Here is a tiny trained network, its code and every weight. The questions are about switching its units off for an input and a class, where a switched-off unit gives its printed mean instead of its output.

import numpy as np


def w(rows, s, z=0):
    codes = np.array(rows[::2]) - 128.0
    scale = np.full(codes.shape[1], s)
    scale[-1] = z or s
    return codes * scale


def norm(h):
    return h / np.sqrt((h * h).mean(-1, keepdims=True) + 1e-5)


def f(y):
    return y / 2 * (1 + np.tanh(0.7978845608 * (y + 0.044715 * y**3)))


def log_softmax(a):
    a = a - a.max(-1, keepdims=True)
    return a - np.log(np.exp(a).sum(-1, keepdims=True))


def net(x, mask):
    res = np.array(x, float).reshape(1, 3) / 4 @ E
    u = 0
    for l in range(3):
        y = f(norm(res) @ A[l][:, :-1].T + A[l][:, -1])
        res = res + np.where(mask[u : u + 10], y, B[l][:, -1]) @ B[l][:, :-1]
        u += 10
    return log_softmax(norm(res)[-1] @ U[:, :-1].T + U[:, -1])


A, B = {}, {}
E = w([
[106,25,89,170,152,148,125],'x0',
[165,140,99,107,165,246,35],'x1',
[38,96,42,108,190,182,96],'x2',
],0.0012)
A[0] = w([
[163,73,168,185,73,67,161,141],'0.n0',
[37,177,90,95,165,141,135,21],'0.n1',
[63,31,37,178,157,115,158,82],'0.n2',
[168,48,152,189,116,137,129,29],'0.n3',
[66,76,4,119,223,215,70,2],'0.n4',
[181,192,155,81,96,174,66,180],'0.n5',
[58,162,123,86,120,37,196,34],'0.n6',
[76,190,116,121,118,92,164,213],'0.n7',
[103,193,94,92,132,113,104,153],'0.n8',
[169,91,111,121,125,176,112,72],'0.n9',
],0.003,0.00088)
B[0] = w([
[111,94,210,100,9,82,142,194],'0.n0',
[66,142,135,22,63,127,93,136],'0.n1',
[59,97,154,135,252,164,74,188],'0.n2',
[120,224,163,109,85,214,106,136],'0.n3',
[189,45,95,94,96,17,181,250],'0.n4',
[119,143,189,231,190,134,155,201],'0.n5',
[78,49,35,97,152,179,100,166],'0.n6',
[37,61,96,57,149,173,156,162],'0.n7',
[47,101,189,56,152,145,156,144],'0.n8',
[153,149,115,211,132,151,86,135],'0.n9',
],0.0021,0.0023)
A[1] = w([
[82,91,74,75,151,129,83,75],'1.n0',
[216,131,112,137,181,157,89,166],'1.n1',
[100,231,178,76,121,125,142,81],'1.n2',
[128,123,83,72,116,77,143,101],'1.n3',
[180,129,99,154,176,142,108,111],'1.n4',
[170,160,168,127,112,74,153,66],'1.n5',
[150,73,96,157,107,124,77,34],'1.n6',
[139,109,117,140,3,78,163,8],'1.n7',
[91,157,14,123,128,163,111,2],'1.n8',
[103,155,100,75,186,63,161,131],'1.n9',
],0.0035,0.0008)
B[1] = w([
[185,216,131,207,80,104,154,249],'1.n0',
[56,103,3,54,143,71,60,214],'1.n1',
[79,13,119,129,228,144,126,164],'1.n2',
[157,145,154,178,78,233,98,180],'1.n3',
[28,92,43,49,171,116,101,155],'1.n4',
[196,63,63,131,148,126,189,185],'1.n5',
[62,143,175,84,161,129,121,135],'1.n6',
[141,99,92,24,56,208,111,218],'1.n7',
[204,157,96,165,95,57,124,117],'1.n8',
[197,121,141,153,134,224,34,204],'1.n9',
],0.0021,0.0011)
A[2] = w([
[139,208,138,150,182,112,94,2],'2.n0',
[201,212,108,181,154,142,54,79],'2.n1',
[47,186,90,49,40,110,136,99],'2.n2',
[221,231,81,60,130,140,117,73],'2.n3',
[186,149,179,171,90,34,189,76],'2.n4',
[254,110,184,152,174,133,138,134],'2.n5',
[87,102,108,111,173,109,254,195],'2.n6',
[71,100,215,195,170,80,190,25],'2.n7',
[24,106,57,117,111,147,101,80],'2.n8',
[86,164,117,193,252,125,119,90],'2.n9',
],0.003,0.0011)
B[2] = w([
[135,52,130,155,42,155,171,84],'2.n0',
[114,166,114,190,17,115,117,180],'2.n1',
[222,33,121,178,128,78,115,157],'2.n2',
[159,71,184,248,122,111,132,137],'2.n3',
[109,93,94,64,208,151,146,172],'2.n4',
[123,188,18,127,157,97,77,225],'2.n5',
[189,233,92,129,127,182,31,241],'2.n6',
[205,129,184,250,108,75,149,143],'2.n7',
[156,137,91,129,200,36,128,242],'2.n8',
[121,91,129,44,36,158,123,254],'2.n9',
],0.0023,0.00087)
U = w([
[151,197,95,223,35,144,76,141],'0',
[58,177,208,87,141,227,103,131],'1',
[55,159,118,164,118,130,232,5],'2',
[54,71,25,83,199,71,70,162],'3',
[65,71,233,238,153,68,160,122],'4',
[209,206,170,133,220,129,192,128],'5',
[63,156,122,162,120,128,222,7],'6',
[179,44,186,53,2,115,224,145],'7',
],0.0093,0.011)

Each question gives the input, the list of numbers given to net, and the class t.
The units are the neurons (one row each of A and B). Each row of codes is followed by its name. A weight is (code - 128) times the scale printed after its matrix; where a second scale follows, it is the last column's (A, B and U).
mask holds one flag per neuron, layer by layer. A switched-off neuron (its flag False) gives its mean, the last column of its row in B, instead of its output. The means were averaged over made-up inputs and are rounded, as every weight is.
A unit's drop is (log p(t) with every unit on - log p(t) with that unit switched off) / (log p(t) with every unit on - log p(t) with every unit switched off).
The circuit of an input: a set's keep is (log p(t) with only the set's units on - log p(t) with every unit switched off) / (log p(t) with every unit on - log p(t) with every unit switched off). Starting from the 12 units with the biggest drops (on a tie, the unit counted first), units are removed one at a time, each time the one whose removal leaves the highest keep (on an exact tie, the one counted first), for as long as the keep stays at least 0.8.
units of the circuit, in order: the units of the circuit, biggest drop first
most important unit: the unit with the biggest drop
top k neurons: the k neurons with the biggest drops, biggest first
k most important neurons of layer l: the k neurons of layer l with the biggest drops, biggest first
drop when u is switched off: that unit's drop, to one decimal
input [-2,5,8], class 0: most important unit : 1.n0
input [-6,2,0], class 1: top 2 neurons : 0.n4, 2.n9
input [6,4,-6], class 0: top 3 neurons : 0.n3, 0.n4, 0.n7
input [-5,2,6], class 0: top 2 neurons : 1.n9, 0.n0
input [-8,1,5], class 1: top 3 neurons : 0.n8, 1.n2, 1.n1
input [-7,0,-2], class 5: top 2 neurons : 2.n7, 0.n5
input [4,2,-3], class 0: top 3 neurons : 0.n3, 0.n7, 0.n9
input [-8,-4,-2], class 1: top 3 neurons : 0.n4, 1.n2, 2.n6
input [0,-6,2], class 4: units of the circuit, in order : 0.n4, 2.n7
input [-7,0,1], class 1: top 2 neurons : 2.n9, 1.n2
input [4,8,-5], class 3: top 4 neurons : 1.n1, 1.n4, 1.n0, 1.n3
input [-4,5,0], class 3: top 3 neurons : 1.n1, 0.n0, 1.n4
input [-8,4,-2], class 1: units of the circuit, in order : 0.n4, 1.n2
input [2,-8,3], class 4: units of the circuit, in order : 2.n7, 0.n2
input [-2,1,-7], class 5: units of the circuit, in order : 2.n9, 2.n4
input [-4,3,-7], class 5: most important unit : 2.n4
input [3,3,-5], class 0: units of the circuit, in order : 0.n4, 2.n1
input [7,-1,-2], class 4: top 3 neurons : 0.n2, 2.n7, 0.n0
input [-4,0,-6], class 5: 3 most important neurons of layer 0 : 0.n4, 0.n5, 0.n1
input [1,7,-3], class 3: units of the circuit, in order : 1.n1
input [7,-2,-1], class 4: top 2 neurons : 0.n2, 2.n7
input [-4,2,6], class 0: 3 most important neurons of layer 1 : 1.n9, 1.n0, 1.n3
input [-4,1,4], class 0: 2 most important neurons of layer 0 : 0.n0, 0.n4
input [-5,7,2], class 3: drop when 1.n1 is switched off : 0.4
